In the rows, 128 means zero.
Each row of numbers belongs to one of the elements below and depends on some of the facts about them. Some rows are named. Which element is each other row?

Named rows:
Q_653: [137 142 129 158 113 108 132 133 143 138 110 123 115 149 128 146 148 139
 164 160 150 132 145 153 101 102  88 136 112  96 115 179 154 124 137 122]
Q_776: [131 135 127 159 109 116 134 155 144 148 100 135 109 149 118 156 145 148
 156 149 145 151 143 146 114  92  83 140 108 119 138 168 169 104 162 133]
Q_935: [140 126 121 153 108 108 135 142 116 166  74 113 106 167 128 132 148 132
 184 165 139 119 116 143  94 116  78 153  93 119 103 172 151 107 148 138]
Q_91: [132 136 117 143  92 122 150 154 145 143  98 141 118 136 117 149 144 137
 168 154 150 139 134 148 107  95  90 149 123 113 123 172 158 111 143 122]
Q_739: [131 148 113 149 111 119 142 150 147 147 118 138 121 146 122 147 151 147
 150 152 146 149 144 150 104  99  87 139 122  95 133 173 174 125 135 132]
Q_317: [135 145 127 158 106 115 139 149 142 142 102 128 118 147 120 149 148 148
 151 156 141 141 142 150 113 101  84 141 115 107 121 174 152 110 143 131]
Q_141: [132 147 127 152 104 115 144 141 137 138 106 120 108 147 123 151 153 143
 162 159 149 138 142 153 114 102  92 131 110 110 127 174 163 118 158 131]
Q_943: [133 138 121 157  91 118 156 144 142 140 100 133 120 138 110 154 143 156
 147 167 134 143 143 153 123  98  90 137 109 113 124 181 161 104 147 141]
Q_187: [129 151 137 160 101 124 136 164 162 132 125 149 124 123 112 156 147 142
 143 144 154 152 150 149 120  87  85 129 142  93 142 180 158 121 140 108]
Q_664: [133 135 133 158  92 119 150 157 135 146  82 136 109 150 104 155 145 144
 166 146 150 143 144 148 120  91  80 140 104 130 127 174 152  95 167 127]
Q_433: [136 136 128 155  93 112 135 149 134 143  97 128 113 137 116 150 141 138
 166 157 146 133 136 142 117 100  86 145 111 111 114 177 149 103 152 126]
Q_249: [135 139 141 133  70 140 155 142 157 131 123 175 139 127 119 210 164 160
 161 133 159 195 164 168 119  88  92 150 129  83 161 176 162  94 153 111]
Q_305: [127 141 106 171 108  98 142 148 157 136  94 115 103 132 106 124 133 148
 139 176 141 110 140 142 108  95  96 122 108 123  96 182 160 111 151 135]
Q_933: [135 150 108 157 101 118 156 140 147 133 121 123 116 143 117 149 154 167
 126 172 133 147 156 168 127 104  95 129 103 104 121 183 168 114 138 148]
Q_655: [129 131 130 164 117 111 123 152 145 145  95 143 116 147 125 153 151 139
 162 146 157 150 148 145 102  88  87 141 117 110 139 164 165 107 152 125]
Q_319: [128 123 156 161  79 121 132 165 151 137  84 154 109 114 105 180 133 128
 185 139 173 140 143 135 111  77  87 150 138 117 123 174 137  89 181  90]
Q_775: [139 110 112 145  89 109 137 136 119 157  59 125 104 153 124 147 139 128
 205 169 150 116 109 135  85 105  87 164  98 127  94 165 146  97 163 121]
Q_802: [119 161 144 158  96 118 130 134 165 160 114 114 117 142 124 149 128 121
 179 154 151 168 141 136 125 106  96 161  92 136 130 141 170 120 134 132]
Q_343: [130 113 102 152  96 106 152 139 133 161  76 129 105 152 117 143 145 155
 177 171 140 143 133 147 100  97  87 151  88 131 119 158 167  92 168 147]

Facts:
Q_369 (Δ gebrum)
Q_555 (Ξ Q_943) (Φ Q_563 Q_49) (Δ stoklos)
Q_529 (Δ kitok)
Q_913 (Δ stoklos)
Q_126 (Ξ Q_664) (Δ skoboden)
Q_430 (Ξ Q_73) (Φ Q_597) (Δ skoboden)
Q_851 (Δ gutrir)
Q_686 (Ξ Q_933) (Φ Q_797) (Δ skoboden)
Q_292 (Ξ Q_617) (Δ gutrir)
Q_931 (Φ Q_501) (Δ stoklos)
Q_414 (Δ skoboden)
Q_432 (Δ tufen)
Q_506 (Δ gutrir)
Q_279 (Ξ Q_576) (Δ gutrir)
Q_289 (Ξ Q_270) (Δ gutrir)
Q_399 (Ξ Q_759) (Φ Q_936) (Δ gutrir)
Q_642 (Ξ Q_261) (Δ kitok)
Q_91 (Ξ Q_928) (Δ skoboden)
Q_728 (Ξ Q_115) (Φ Q_653) (Δ gutrir)
Q_482 (Δ skoboden)
Q_732 (Ξ Q_249) (Δ stoklos)
Q_103 (Φ Q_336) (Δ skoboden)
Q_39 (Ξ Q_591) (Δ stoklos)
Q_788 (Φ Q_739) (Δ stoklos)
Q_843 (Δ gutrir)
Q_448 (Δ stoklos)
Q_912 (Φ Q_16) (Δ gebrum)
Q_225 (Δ kitok)
Q_115 (Ξ Q_448) (Δ gutrir)
Q_860 (Δ gutrir)
Q_309 (Δ gutrir)
Q_81 (Δ kitok)
Q_276 (Ξ Q_797) (Δ gutrir)
Q_762 (Ξ Q_541) (Δ gebrum)
Q_47 (Δ gutrir)
Q_379 (Ξ Q_21) (Δ gebrum)
Q_669 (Δ kitok)
Q_850 (Δ gebrum)
Q_739 (Ξ Q_101) (Δ skoboden)
Q_380 (Δ gutrir)
Q_505 (Φ Q_928) (Δ gebrum)
Q_190 (Ξ Q_662) (Δ gutrir)
Q_497 (Ξ Q_86) (Δ bolol)
Q_270 (Ξ Q_98) (Δ gutrir)
Q_352 (Ξ Q_310) (Δ tufen)
Q_563 (Φ Q_103) (Δ tufen)
Q_986 (Δ skoboden)
Q_736 (Ξ Q_264) (Φ Q_707) (Δ gutrir)
Q_2 (Δ bolol)
Q_935 (Ξ Q_736) (Δ stoklos)
Q_229 (Δ gutrir)
Q_662 (Δ stoklos)
Q_184 (Ξ Q_794) (Δ gebrum)
Q_87 (Δ skoboden)
Q_462 (Ξ Q_309) (Δ skoboden)
Q_73 (Δ gutrir)
Q_664 (Ξ Q_651) (Φ Q_603) (Δ gutrir)
Q_761 (Ξ Q_250) (Δ gutrir)
Q_933 (Ξ Q_497) (Φ Q_655) (Δ tufen)
Q_271 (Φ Q_843) (Δ kitok)
Q_85 (Δ tufen)
Q_101 (Ξ Q_482) (Φ Q_505) (Δ gutrir)
Q_760 (Δ tufen)
Q_16 (Φ Q_250 Q_998) (Δ tufen)
Q_29 (Φ Q_844) (Δ gutrir)
Q_249 (Φ Q_557) (Δ gutrir)
Q_597 (Δ bolol)
Q_834 (Ξ Q_225) (Δ kitok)
Q_431 (Δ kitok)
Q_58 (Ξ Q_141) (Δ skoboden)
Q_319 (Δ gutrir)
Q_467 (Δ gebrum)
Q_86 (Δ tufen)
Q_707 (Δ tufen)
Q_21 (Ξ Q_571) (Δ kitok)
Q_807 (Ξ Q_953) (Δ gutrir)
Q_395 (Ξ Q_725) (Δ gutrir)
Q_141 (Ξ Q_317) (Δ kitok)
Q_617 (Ξ Q_761) (Δ gutrir)
Q_576 (Ξ Q_467) (Δ skoboden)
Q_922 (Ξ Q_433) (Δ stoklos)
Q_853 (Ξ Q_858) (Δ gutrir)
Q_844 (Ξ Q_513) (Δ stoklos)
Q_776 (Ξ Q_58) (Δ gutrir)
Q_928 (Δ gutrir)
Q_261 (Ξ Q_631) (Φ Q_986) (Δ gebrum)
Q_627 (Ξ Q_850) (Δ tufen)
Q_433 (Ξ Q_912) (Δ stoklos)
Q_310 (Ξ Q_732) (Φ Q_448) (Δ skoboden)
Q_343 (Ξ Q_195) (Φ Q_617) (Δ gutrir)
Q_38 (Ξ Q_971) (Φ Q_627) (Δ gutrir)
Q_998 (Ξ Q_2) (Δ tufen)
Q_653 (Δ tufen)
Q_603 (Ξ Q_38) (Δ stoklos)
Q_135 (Δ kitok)
Q_767 (Ξ Q_379) (Δ kitok)
Q_250 (Ξ Q_380) (Φ Q_912) (Δ tufen)
Q_501 (Δ stoklos)
Q_725 (Ξ Q_627) (Φ Q_135) (Δ kitok)
Q_49 (Φ Q_802) (Δ gutrir)
Q_982 (Δ tufen)
Q_195 (Ξ Q_91) (Φ Q_432) (Δ bolol)
Q_797 (Δ skoboden)
Q_987 (Φ Q_249) (Δ gutrir)
Q_541 (Ξ Q_883) (Δ gutrir)
Q_317 (Ξ Q_984) (Δ stoklos)
Q_336 (Φ Q_86) (Δ stoklos)
Q_591 (Ξ Q_506) (Δ stoklos)
Q_971 (Δ gutrir)
Q_571 (Δ tufen)
Q_759 (Ξ Q_739) (Δ gebrum)
Q_305 (Φ Q_38) (Δ tufen)
Q_775 (Ξ Q_319) (Δ stoklos)
Q_943 (Ξ Q_187) (Φ Q_279) (Δ stoklos)
Q_802 (Δ gebrum)
Q_631 (Ξ Q_399) (Δ bolol)
Q_866 (Ξ Q_807) (Φ Q_986) (Δ skoboden)
Q_953 (Ξ Q_276) (Δ gutrir)
Q_264 (Ξ Q_292) (Δ bolol)
Q_984 (Ξ Q_414) (Δ gutrir)
Q_699 (Φ Q_187) (Δ gutrir)
Q_513 (Ξ Q_85) (Δ gutrir)
Q_735 (Δ tufen)
Q_651 (Ξ Q_229) (Δ gebrum)
Q_98 (Δ gutrir)
Q_655 (Δ gutrir)
Q_789 (Ξ Q_462) (Φ Q_642) (Δ gutrir)
Q_883 (Δ tufen)
Q_858 (Ξ Q_267) (Φ Q_379) (Δ bolol)
Q_267 (Ξ Q_735) (Δ kitok)
Q_936 (Φ Q_931) (Δ gutrir)
Q_557 (Δ gutrir)
Q_794 (Ξ Q_788) (Δ gutrir)
Q_187 (Δ skoboden)
Q_442 (Δ bolol)
Q_577 (Ξ Q_853) (Δ gebrum)
Q_407 (Ξ Q_776) (Δ gutrir)

Name these rows:
No name comes twice in this set of rows, the named rows included.
[130 184 143 169 105 129 127 140 194 146 157 126 116 126 127 150 132 136
 141 156 149 181 176 149 152  99 103 142 104 104 139 144 160 129 115 122] => Q_86
[127 154 111 154  85 134 150 129 151 174 104 107 101 159 122 135 122 138
 173 186 120 172 145 146 152 113 102 174  45 156 116 127 166 100 126 156] => Q_555
[130 166 124 172 142 124 142 160 146 148 144 124 121 167 121 141 160 171
 104 145 132 176 164 164 142  96  75 115 101 108 165 174 181 124 142 168] => Q_541
[126 173 109 154 143 109 156 141 135 157 137  92 119 181 134 121 168 163
 128 163 118 156 136 164 129 116  78 121  91 105 147 169 197 124 133 196] => Q_762

The same elements again, as new rows of numbers:
Named rows:
Q_912: [115 144 146 129 151 128 110 111  94 134 121 123 126 106 107 117 139 100
 166 107  99  97 149 128 137  54 123 123]
Q_555: [145 119 119 135 104 131 146 139 145 118 130 127 131 138 145 140 112 161
  97 143 157 138 108 122 110 175 130 130]
Q_686: [143 119 130 138  99 120 163 142 149 142 128 126 135 132 137 132 116 192
 119 110 177 143 121 127 104 190 118 115]
Q_617: [ 75 115 126 144  98 201 126 133 161 110 146  85 123  90 175  54 147 139
  63 219 153 159 129  92 151  78 113  63]
Q_834: [137 121 116 135 116 128 143 138 146 112 128 124 127 124 134 125 134 161
  95 133 138 143 101 114 124 163 127 144]
Q_767: [138 121 114 136 117 131 146 139 150 112 127 129 127 128 134 130 131 172
  90 131 138 145  96 115 123 168 127 145]
Q_279: [123 120 116 113  96 152 146 138 147 133 123 145 118 144 153 135 122 164
  97 143 124 135 106 114 146 160 125 121]
Q_126: [138 120  94 128 106 124 143 129 142 121 121 134 134 126 139 129 115 193
  99 129 160 152 121 118 116 176 127 115]
Q_2: [116 137 146 132 158  98 120 117 112 142 123 115 135 120 121 122 142  98
 155  96 127 113 150 144 132  93 132 134]
Q_653: [116 134 103 117 167 113  95 116 105 119 125 142 136 133 106 123 129  71
 128 147 102 121 154 140 133  80 147 138]
Q_98: [118 139 156 126 153 127 115 121 103 142 132 121 125 136 120 126 134  73
 171 120 109 101 144 148 139  82 128 133]
Q_135: [107 134 152 128 193 107 109 115 121 130 131 164 132 122  95 104 157  96
 159 110 108 144 151 147 140 111 130 153]
Q_395: [134 122 111 130 105 155 137 135 142 116 132 128 121 141 144 137 120 153
 112 145 134 140 103 120 127 167 125 126]
Q_497: [134 122  95 143 112 130 144 131 147 119 121 120 132 135 141 132 123 179
  96 120 157 147 104 119 120 176 128 135]
Q_851: [118 138 154 126 153 128 114 121 107 142 131 121 124 135 122 125 134  70
 168 120 108 104 143 148 138  85 127 130]
Q_448: [113 135 148 109 145 106 130 124 103 152 111 141 127 133 136 130 130 101
 122 106 104  83 154 136 158  64 134 138]
Q_414: [125 138 147 112 142  92 121 105 100 140 123 120 136 116 111 126 135 110
 152  91 123 136 167 143 123  92 132 138]
Q_39: [137 120 108 131 108 133 141 133 146 115 128 130 129 132 137 133 122 171
  95 135 145 144 115 115 123 167 128 131]
Q_655: [114 140 135 115 158 130 108 117 109 143 131 138 124 133 114 118 140  75
 162 122 102 108 148 144 149  77 131 134]

Which element is each row?
No name comes twice in this set of rows, the named rows included.
[107 136 160 129 153 137 114 122 108 142 135 112 123 126 127 110 138  64
 162 134 113 103 151 145 142  68 126 121] => Q_380
[132 125  97 158 136 147 159 142 140 115 119 146 127 161 137 133 121 192
  90 113 157 107  72 131 122 190 124 166] => Q_267
[128 118 116 135 106 144 139 133 148 115 131 125 130 123 142 118 123 168
  87 150 151 149 117 113 123 154 125 117] => Q_935
[147 118  86 137 111 152 116 129 126  90 127 116 123 152 161 152  98 124
  97 187 136 148 100 124 107 176 140 127] => Q_728
[159 129 156  83  53 113 143  99 128  83 138  85 124 111 110 157 154 185
  72  95 102 247 104 100  98 167 137 218] => Q_141
[146 129 126 147  89 158 140 133 136 112 133  75 120 122 142 136 128 154
 126 121 139 121  96 110 119 138 116 123] => Q_789
[114 132 192 137 160 125 117 125 109 147 132 130 122 139 128 132 131  74
 190 115 120 114 144 155 130 112 124 135] => Q_987
[135 115 129 159 137 134 139 135 146  97 126 137 126 144 140 135 125 173
 109 138 152 166  95 126 108 214 126 158] => Q_725
[137 122  90 132 112 127 147 128 138 122 120 142 134 132 140 132 113 191
  97 123 160 145 119 121 116 179 126 119] => Q_91
[138 115 143 138  98 130 155 140 138 126 113 127 124 141 169 150 108 178
  90 129 149 122 105 116 123 175 127 131] => Q_943
[106 140 134 132 166 119  96 100 102 121 115 130 129 111 113 116 148  99
 141 110  87 122 152 123 147  64 134 141] => Q_432
[171 113 105 117  85 105 113 145 155 116 127 122 122  77 136 160 107 133
 138 167 104 146 126  87 112 157 128  57] => Q_261
[129 136 158 143 167 110 112 117 104 128 131 116 135 128 109 126 133  83
 169 108 132 112 152 152 118 100 129 145] => Q_788

Now the same elements, written a new way:
Some rows with their names:
Q_264: [ 91 117 137 161 161 106 109 132 160 132 129 132 118 146  82 113 101 157
 136 155 145 116 116 124  95 133 164 115 113 132 116 148 122 173 109  82
  94 138  75 106 129 161 124 110]
Q_736: [ 51 150 112  96 134 102  98 149 116 119 137 130 162 146 103 113 150 158
  92  90 122  93 103 124 132  88 156  73 125 114 198 143  78 150  78  97
  76 169  81 136 130 164 106 134]
Q_292: [103 111 135 155 152 119  73 146 162 133 127 134 120 146  69 102  96 166
 133 149 128 111 108 123 106 130 175 102 118 145 123 131 115 178 101  80
  62 135  63 113 125 166 114  95]
Q_789: [124 121 164 130 147 120 153 117 138 100 115 122  96 103  96  99 130 118
 112 125 135 133 136 161 169 120  91 118  97 138 122 150  99 156 113  87
  93 101  77 152 157 165 136 105]
Q_642: [138 129 144 156 173  66 130 121 188 144  99 133 133 117 146 117  92 105
 148 135 185 110 153 128 117 145  92 169 120 111 115 142 155 132 136 100
 130 101 104 134 115 114 135 119]
Q_571: [147 121 113  95 121 154 126 125 100 131 141 133 139 142 131 144 119 130
 132 127 118 135 123 139 122 119 140 121 126 138 119 104 133 113 133 151
 147 128 148 137 119 109 133 132]
Q_931: [138 140 135 145 118 169 145 110 108 129 138 128 136 149 133 150 152 150
 153 131 121 157 121 125  95 128 143 132 133 164 101 104 150 112 137 139
 149 117 155 129 133 104 136 139]
Q_732: [105 137 161 146 142  93 137 116 145 124 104 125 137 133 132 132 179 128
 130 129 138 127 141 112 118 150 110 136 126 132 134 140 111 130 124 101
 128 115 119 108 125 131 137 130]
Q_541: [124 129 142 140 125 116 107 136 148 128 112 122 121 113 127 108 134 125
 112 127 119 116 131 122 151 134 118 128 134 117 146 140 118 141 125 113
  98 125 110 129 133 149 116 119]
Q_91: [109 118 144 127 133 101 119 124 147 131 105 120 129 120 135 125 144 117
 104 129 127 123 138 129 140 139 112 138 127 120 143 142 118 141 130 114
 133 125 115 111 116 155 138 131]
Q_807: [128 124 166 122 128 105  90 113 143 135 101 115 133 121 141 107 152 117
 105 141 102 107 138 131 164 135 102 125 131  93 155 146 106 137 134 110
 100 119 117 133 128 146 111 126]
Q_953: [128 123 173 118 129 103  87 107 140 138  98 115 137 124 145 108 157 116
 103 145  98 105 141 135 168 135 100 121 129  88 157 146 103 136 136 111
 102 118 121 134 127 146 110 129]
Q_529: [145 137 118 122 133 147 153 105 107 125 154 134 141 142 127 146  90 136
 148 141 155 128 125 138 108 107 133 117 115 119 117 123 142 108 136 142
 148 131 148 137 128  82 125 139]
Q_87: [141 116 107  97 121 152 131 131 101 131 143 133 131 139 131 143 118 126
 131 126 114 141 121 141 119 119 144 126 128 140 114 107 137 119 131 152
 155 133 147 134 121 122 137 133]
Q_735: [149 119 121  90 121 150 120 119  98 133 137 131 141 144 134 143 123 127
 131 132 111 133 126 143 126 117 135 119 125 132 121 106 129 112 135 149
 149 126 150 137 117 109 131 135]
Q_39: [102 139 154 151 141  95 141 124 147 122 107 125 133 131 128 131 174 130
 132 125 143 129 138 109 115 150 115 137 128 138 131 139 115 132 123 101
 125 118 116 107 126 131 138 127]
Q_669: [144 136 117 122 134 147 152 105 107 126 154 134 142 143 128 146  92 137
 148 140 155 128 126 139 109 107 132 117 115 120 117 123 141 109 137 144
 149 131 148 137 128  82 125 140]
Q_380: [153 121 107 108 118 165 107 140 102 132 151 137 125 141 115 125 103 142
 141 132 104 132 112 137 125 114 158 109 129 140 113 104 133 124 122 145
 112 135 134 150 135 118 113 117]
Q_270: [124 129 141 142 124 114 107 135 149 128 113 121 121 114 126 107 135 126
 113 126 119 116 130 124 152 134 118 129 134 117 145 140 118 142 125 113
  96 125 111 129 132 150 116 119]

Name these rows:
No name comes twice in this set of rows, the named rows included.
[141 127 118  95 115 180 148 128  83 101 158 129 111 127 103 126 115 136
 126 123 105 140 113 154 148  97 138  93 112 140 120 120 104 120 116 142
 116 131 132 154 154 124 123 122] => Q_699
[144 124 107  98 120 147 123 128 103 136 140 136 145 144 134 144 119 132
 133 120 120 133 121 136 119 116 140 122 131 141 122 101 138 113 131 150
 146 130 146 141 116 111 133 135] => Q_563
[132 138 120 115 129 138 141 124 100 133 140 140 146 154 136 150 153 138
 156 120 126 142 125 123  96 129 142 126 130 153 110 103 135 107 125 139
 148 124 151 137 126  97 135 135] => Q_336
[157  98 114 103 150 130 163 125 109 124 150 137 101 130 119 139  94 106
 158 157 136 145 135 147 110 140 133 135 104 129  74 126 129 119 132 143
 172 124 141 128 133 112 144 116] => Q_912
[ 81 172 128 194 108 204 151 160 192  66  97  90  81  78 120 109  78 110
  99  86 120 155 120 134 158  82 110 164 153 158 117 174 117 121 106 118
 102 123 125  97 161 172 152 147] => Q_399
[110 131 147 147 138 103 133 118 148 129 116 120 121 120 134 118 138 121
 119 137 134 119 136 126 135 136 113 135 125 104 137 155 123 142 130 110
 124 127 117 121 135 146 124 131] => Q_497
[ 94 131 183 104 162  85 156  80 123 118 108 120 132 130 133 113 162 111
 102 133 132 114 144 170 163 108  76 117  94  94 147 167  91 147 119  82
 126 110  95 160 148 162 133 135] => Q_858
[103 120 156 106 134 149 147 133 133  99 124  99 106  94 123 129 151 133
  98 126 130 136 124 141 134 138 123 117 104 121 154 158  82 135 101 121
 146 138 102  81 145 161 136 132] => Q_430
[141 122  98  91 138  87  98 119 111 182 117 158 177 171 167 137 131 112
 134 101 117 120 132 147 120 109 122 152 148 138 120  80 181 127 144 137
 152 115 144 202  93 125 139 139] => Q_797
[115 148 138 179 136 165  99 169 236 140  69  92 110  79 194 122  97 114
 120  90 135 152 132 126 103 145 115 225 168 151 119 138 181 122 116 132
 161 112 129  89 124 171 150 151] => Q_739
[132 141 118 189 109  73 210 140 117 126 146 148 115  89 119 130 217 149
 137  91 194 146 137  77 125 184 105 132 130 165 152 116 152 146 137 122
 126 126 104 126 141 124 133 106] => Q_317
[159 130 123 136 101 189 110 123 109 134 143 125 122 131 129 128 114 146
 134 131  99 145 112 138 132 113 147 124 139 142 115 104 154 123 140 152
 121 126 148 150 140 123 114 130] => Q_936
[136 150 151 157 118 210 180  76 104 105 158 110 124 129 115 149 100 164
 130 142 152 156 113 160 113  88 127 110 106 138 116 133 145 118 138 138
 148 124 142 128 153 104 130 153] => Q_271

